Here is a tiny trained network, its code and every weight. The questions are about switching its units off for an input and a class, where a switched-off unit gives its printed mean instead of its output.

import numpy as np


def w(rows, s, z=0):
    codes = np.array(rows[::2]) - 128.0
    scale = np.full(codes.shape[1], s)
    scale[-1] = z or s
    return codes * scale


def norm(h):
    return h / np.sqrt((h * h).mean(-1, keepdims=True) + 1e-5)


def f(y):
    return y / 2 * (1 + np.tanh(0.7978845608 * (y + 0.044715 * y**3)))


def log_softmax(a):
    a = a - a.max(-1, keepdims=True)
    return a - np.log(np.exp(a).sum(-1, keepdims=True))


def net(x, mask):
    res = np.array(x, float).reshape(1, 4) / 4 @ E
    u = 0
    for l in range(3):
        y = f(norm(res) @ A[l][:, :-1].T + A[l][:, -1])
        res = res + np.where(mask[u : u + 9], y, B[l][:, -1]) @ B[l][:, :-1]
        u += 9
    return log_softmax(norm(res)[-1] @ U[:, :-1].T + U[:, -1])


A, B = {}, {}
E = w([
[130,126,127],'x0',
[170,252,191],'x1',
[155,163,67],'x2',
[201,83,138],'x3',
],0.0045)
A[0] = w([
[45,108,190,23],'0.n0',
[45,103,124,105],'0.n1',
[203,106,154,111],'0.n2',
[84,182,180,7],'0.n3',
[155,65,117,50],'0.n4',
[101,78,254,171],'0.n5',
[151,120,105,178],'0.n6',
[187,191,50,39],'0.n7',
[195,246,138,75],'0.n8',
],0.01,0.0014)
B[0] = w([
[121,191,100,182],'0.n0',
[122,96,154,193],'0.n1',
[168,119,191,155],'0.n2',
[111,129,151,177],'0.n3',
[98,74,153,162],'0.n4',
[196,138,2,230],'0.n5',
[169,142,146,141],'0.n6',
[127,103,79,172],'0.n7',
[148,114,139,254],'0.n8',
],0.0081,0.0043)
A[1] = w([
[156,138,144,78],'1.n0',
[116,38,127,162],'1.n1',
[158,119,166,28],'1.n2',
[164,145,156,144],'1.n3',
[142,195,191,123],'1.n4',
[8,197,117,181],'1.n5',
[193,126,64,185],'1.n6',
[195,95,171,2],'1.n7',
[51,172,115,119],'1.n8',
],0.011,0.0024)
B[1] = w([
[85,76,179,127],'1.n0',
[143,199,181,238],'1.n1',
[122,66,151,119],'1.n2',
[95,169,173,153],'1.n3',
[109,187,97,184],'1.n4',
[243,38,153,237],'1.n5',
[76,150,46,253],'1.n6',
[149,120,157,158],'1.n7',
[197,2,130,177],'1.n8',
],0.0063,0.0043)
A[2] = w([
[90,89,109,96],'2.n0',
[157,90,204,100],'2.n1',
[96,93,131,80],'2.n2',
[27,2,127,148],'2.n3',
[126,113,130,35],'2.n4',
[112,99,127,63],'2.n5',
[142,112,151,87],'2.n6',
[146,169,159,255],'2.n7',
[70,60,142,146],'2.n8',
],0.0093,0.0042)
B[2] = w([
[180,219,52,132],'2.n0',
[92,47,98,182],'2.n1',
[170,207,107,108],'2.n2',
[99,253,195,254],'2.n3',
[245,167,104,87],'2.n4',
[225,207,96,101],'2.n5',
[226,120,113,117],'2.n6',
[29,76,113,253],'2.n7',
[197,252,201,167],'2.n8',
],0.0041,0.0031)
U = w([
[211,51,151,126],'0',
[70,244,193,110],'1',
[108,156,6,112],'2',
[92,108,113,241],'3',
[16,64,104,2],'4',
],0.012,0.0069)

Each question gives the input, the list of numbers given to net, and the class t.
The units are the neurons (one row each of A and B). Each row of codes is followed by its name. A weight is (code - 128) times the scale printed after its matrix; where a second scale follows, it is the last column's (A, B and U).
mask holds one flag per neuron, layer by layer. A switched-off neuron (its flag False) gives its mean, the last column of its row in B, instead of its output. The means were averaged over made-up inputs and are rounded, as every weight is.
A unit's drop is (log p(t) with every unit on - log p(t) with that unit switched off) / (log p(t) with every unit on - log p(t) with every unit switched off).
The circuit of an input: a set's keep is (log p(t) with only the set's units on - log p(t) with every unit switched off) / (log p(t) with every unit on - log p(t) with every unit switched off). Starting from the 12 units with the biggest drops (on a tie, the unit counted first), units are removed one at a time, each time the one whose removal leaves the highest keep (on an exact tie, the one counted first), for as long as the keep stays at least 0.8.
circuit, biggest first: the units of the circuit, biggest drop first
k most important neurons: the k neurons with the biggest drops, biggest first
k most important neurons of layer l: the k neurons of layer l with the biggest drops, biggest first
drop of u: that unit's drop, to one decimal
input [2,-7,2,-4], class 1: 2 most important neurons	(0.n5, 2.n3)
input [-3,3,1,-4], class 0: circuit, biggest first	(0.n5, 1.n5)
input [-1,6,-7,-1], class 2: 2 most important neurons of layer 1	(1.n1, 1.n6)
input [5,-3,-4,-5], class 0: circuit, biggest first	(1.n5, 0.n0)
input [-3,-1,-7,3], class 2: circuit, biggest first	(0.n5)
input [2,6,5,4], class 1: 2 most important neurons	(1.n5, 0.n5)
input [2,-2,-2,3], class 4: 3 most important neurons	(1.n1, 1.n5, 1.n8)
input [-7,-7,3,-4], class 1: circuit, biggest first	(0.n5, 2.n3)
input [1,-7,3,6], class 1: 3 most important neurons	(0.n5, 1.n5, 0.n4)
input [5,-3,-6,5], class 2: 2 most important neurons	(0.n5, 1.n6)
input [6,5,-7,5], class 2: circuit, biggest first	(0.n5, 1.n6)
input [3,-8,6,-6], class 1: 2 most important neurons	(2.n3, 0.n5)
input [-1,-6,6,1], class 1: 3 most important neurons	(0.n5, 0.n4, 0.n0)
input [-2,-8,7,0], class 1: 4 most important neurons	(0.n5, 2.n3, 0.n4, 0.n0)
input [3,-7,-5,-8], class 0: 2 most important neurons of layer 1	(1.n5, 1.n8)
input [-1,-3,0,-8], class 0: circuit, biggest first	(1.n5)
input [0,3,3,-1], class 4: 2 most important neurons of layer 2	(2.n3, 2.n8)
input [-3,7,7,6], class 1: 2 most important neurons of layer 1	(1.n5, 1.n8)
input [-8,0,-8,2], class 2: drop of 0.n5	0.7
input [7,4,-7,-6], class 2: drop of 0.n6	-0.2
input [1,2,4,-7], class 0: drop of 2.n2	0.0
input [4,1,4,-6], class 0: drop of 0.n5	0.6
